Here is a tiny trained network, its code and every weight. The questions are about switching its units off for an input and a target symbol, where a switched-off unit gives its printed mean instead of its output.

import numpy as np


def w(rows, s, z=0):
    codes = np.array(rows[::2]) - 128.0
    scale = np.full(codes.shape[1], s)
    scale[-1] = z or s
    return codes * scale


def norm(h):
    return h / np.sqrt((h * h).mean(-1, keepdims=True) + 1e-5)


def f(y):
    return np.maximum(y, 0)


def softmax(a):
    e = np.exp(a - a.max(-1, keepdims=True))
    return e / e.sum(-1, keepdims=True)


def log_softmax(a):
    a = a - a.max(-1, keepdims=True)
    return a - np.log(np.exp(a).sum(-1, keepdims=True))


def net(x, mask):
    ids = ['αβγδεζηθξστφψ'.index(c) for c in x.split()]
    T = len(ids)
    res = E[ids] + P[:T]
    r = norm(res)
    for j in range(3):
        rows = slice(3 * j, 3 * j + 3)
        q, k, v = (r @ M[0][rows].T for M in (Q, K, V))
        z = softmax(np.where(np.tri(T) > 0, q @ k.T / 3**0.5, -1e9)) @ v
        o = O[0][rows]
        res = res + np.where(mask[j], z, o[:, -1]) @ o[:, :-1]
    y = f(norm(res) @ A[0][:, :-1].T + A[0][:, -1])
    res = res + np.where(mask[3:11], y, B[0][:, -1]) @ B[0][:, :-1]
    return log_softmax(norm(res)[-1] @ U[:, :-1].T + U[:, -1])


Q, K, V, O, A, B = {}, {}, {}, {}, {}, {}
E = w([
[127,176,84,141,199,163],'α',
[128,188,151,98,199,116],'β',
[124,194,96,131,185,145],'γ',
[132,170,140,105,252,143],'δ',
[129,194,92,112,222,147],'ε',
[167,92,74,110,235,136],'ζ',
[170,44,86,112,136,52],'η',
[126,190,77,121,185,143],'θ',
[114,222,153,108,111,34],'ξ',
[121,183,137,117,174,120],'σ',
[54,82,162,140,146,109],'τ',
[138,167,79,133,211,161],'φ',
[98,144,234,147,66,254],'ψ',
],0.014)
P = w([
[153,101,61,4,168,126],'0',
[113,115,111,72,158,140],'1',
[111,107,117,96,154,146],'2',
[117,108,128,109,154,145],'3',
[118,114,143,117,155,143],'4',
[123,120,157,126,157,147],'5',
],0.013)
Q[0] = w([
[56,89,208,154,122,161],'H1',
[112,83,115,116,129,120],'H1',
[57,87,141,85,180,112],'H1',
[176,96,35,253,77,113],'H2',
[149,143,107,51,201,156],'H2',
[100,172,88,190,115,128],'H2',
[188,78,87,196,93,94],'H3',
[140,79,136,192,43,119],'H3',
[127,100,113,173,155,194],'H3',
],0.011)
K[0] = w([
[156,138,220,255,21,201],'H1',
[183,56,128,134,186,117],'H1',
[127,95,194,126,127,165],'H1',
[144,165,148,218,135,84],'H2',
[235,165,80,38,184,184],'H2',
[83,155,112,170,159,97],'H2',
[102,108,63,97,199,43],'H3',
[76,60,85,107,245,62],'H3',
[135,67,134,165,169,152],'H3',
],0.0089)
V[0] = w([
[55,200,147,238,171,59],'H1',
[202,172,95,162,79,12],'H1',
[130,166,47,178,230,134],'H1',
[143,160,85,158,235,2],'H2',
[31,101,190,145,219,121],'H2',
[118,119,64,49,58,187],'H2',
[87,162,204,128,117,174],'H3',
[189,111,114,61,229,27],'H3',
[65,44,140,172,124,136],'H3',
],0.0074)
O[0] = w([
[126,100,50,140,88,130,90],'H1',
[108,133,154,151,76,93,2],'H1',
[130,96,133,197,151,150,165],'H1',
[74,197,247,79,134,93,211],'H2',
[111,125,143,146,103,136,194],'H2',
[109,109,111,154,134,118,184],'H2',
[117,79,122,136,187,120,136],'H3',
[200,142,60,157,108,141,234],'H3',
[94,133,140,165,100,125,102],'H3',
],0.013,0.0077)
A[0] = w([
[133,153,140,149,55,100,159],'N1',
[147,107,147,166,165,155,252],'N2',
[131,120,140,156,165,73,137],'N3',
[105,164,142,194,36,109,67],'N4',
[133,191,146,176,3,103,149],'N5',
[175,126,124,26,168,100,144],'N6',
[118,120,81,87,107,86,232],'N7',
[147,174,132,69,182,162,163],'N8',
],0.016,0.004)
B[0] = w([
[122,45,104,154,154,166,136],'N1',
[169,114,119,165,95,98,188],'N2',
[145,106,83,74,177,181,151],'N3',
[113,109,155,207,72,92,129],'N4',
[73,7,78,170,151,154,139],'N5',
[113,203,158,129,90,118,220],'N6',
[171,126,163,135,157,177,145],'N7',
[186,148,99,98,121,132,250],'N8',
],0.013,0.018)
U = w([
[172,200,117,113,127,94,152],'α',
[209,69,76,137,179,207,52],'β',
[83,114,145,246,96,123,248],'γ',
[116,120,120,141,117,129,90],'δ',
[113,124,125,154,123,137,99],'ε',
[126,113,134,139,118,122,99],'ζ',
[122,112,138,140,125,125,102],'η',
[123,110,156,148,130,122,111],'θ',
[115,120,130,141,128,134,92],'ξ',
[113,105,183,143,140,139,147],'σ',
[125,98,164,127,118,126,122],'τ',
[117,118,130,146,110,133,97],'φ',
[117,107,161,136,123,120,125],'ψ',
],0.013,0.011)

Each question gives the input, a string of symbols that net reads in full, and the target symbol t.
The units are the heads (3 rows each of Q, K, V and O) and the neurons (one row each of A and B). Each row of codes is followed by its name. A weight is (code - 128) times the scale printed after its matrix; where a second scale follows, it is the last column's (O, A, B and U).
mask holds one flag per unit, heads first, then neurons. A switched-off unit (its flag False) gives its mean, the last column of its rows in O or B, instead of its output. The means were averaged over made-up inputs and are rounded, as every weight is.
A unit's drop is (log p(t) with every unit on - log p(t) with that unit switched off) / (log p(t) with every unit on - log p(t) with every unit switched off).
The circuit of an input: a set's keep is (log p(t) with only the set's units on - log p(t) with every unit switched off) / (log p(t) with every unit on - log p(t) with every unit switched off). Starting from all 11 units, units are removed one at a time, each time the one whose removal leaves the highest keep (on an exact tie, the one counted first), for as long as the keep stays at least 0.8.
circuit, biggest first: the units of the circuit, biggest drop first
k most important neurons: the k neurons with the biggest drops, biggest first
which heads matter: for each layer, one digit per head in row order, 1 if its drop is at least 0.15 and else 0, layers parted by /
input ψ η δ, target β: circuit, biggest first => (H2)
input δ η σ ξ η, target β: 2 most important neurons => (N5, N1)
input ξ η ξ η ξ, target γ: circuit, biggest first => (H1, N5)
input γ φ τ τ τ τ, target γ: circuit, biggest first => (H3, N8)
input ψ δ φ, target β: which heads matter => 110
input τ τ ξ ξ, target β: 3 most important neurons => (N5, N1, N7)
input ψ η η φ τ γ, target β: 3 most important neurons => (N6, N3, N2)
input φ ξ ξ ξ, target γ: circuit, biggest first => (H1, N4)
input η γ η τ η, target γ: circuit, biggest first => (H3, H1, N5)
input τ ξ ψ, target σ: which heads matter => 101
input τ ξ α ξ, target β: which heads matter => 101
input ξ τ η τ η, target β: 3 most important neurons => (N5, N3, N2)
input ψ α ψ, target β: which heads matter => 110
input τ α σ τ, target β: which heads matter => 111
input δ ψ η ψ, target β: 2 most important neurons => (N6, N2)
input τ τ ξ φ τ, target γ: 2 most important neurons => (N8, N3)
input ψ τ τ η η θ, target β: most important neuron => (N6)
input ψ η τ α α, target β: which heads matter => 011
input α τ β η φ τ, target β: which heads matter => 101
input ψ ξ ε σ, target β: which heads matter => 010
input τ η η ξ φ η, target γ: which heads matter => 101
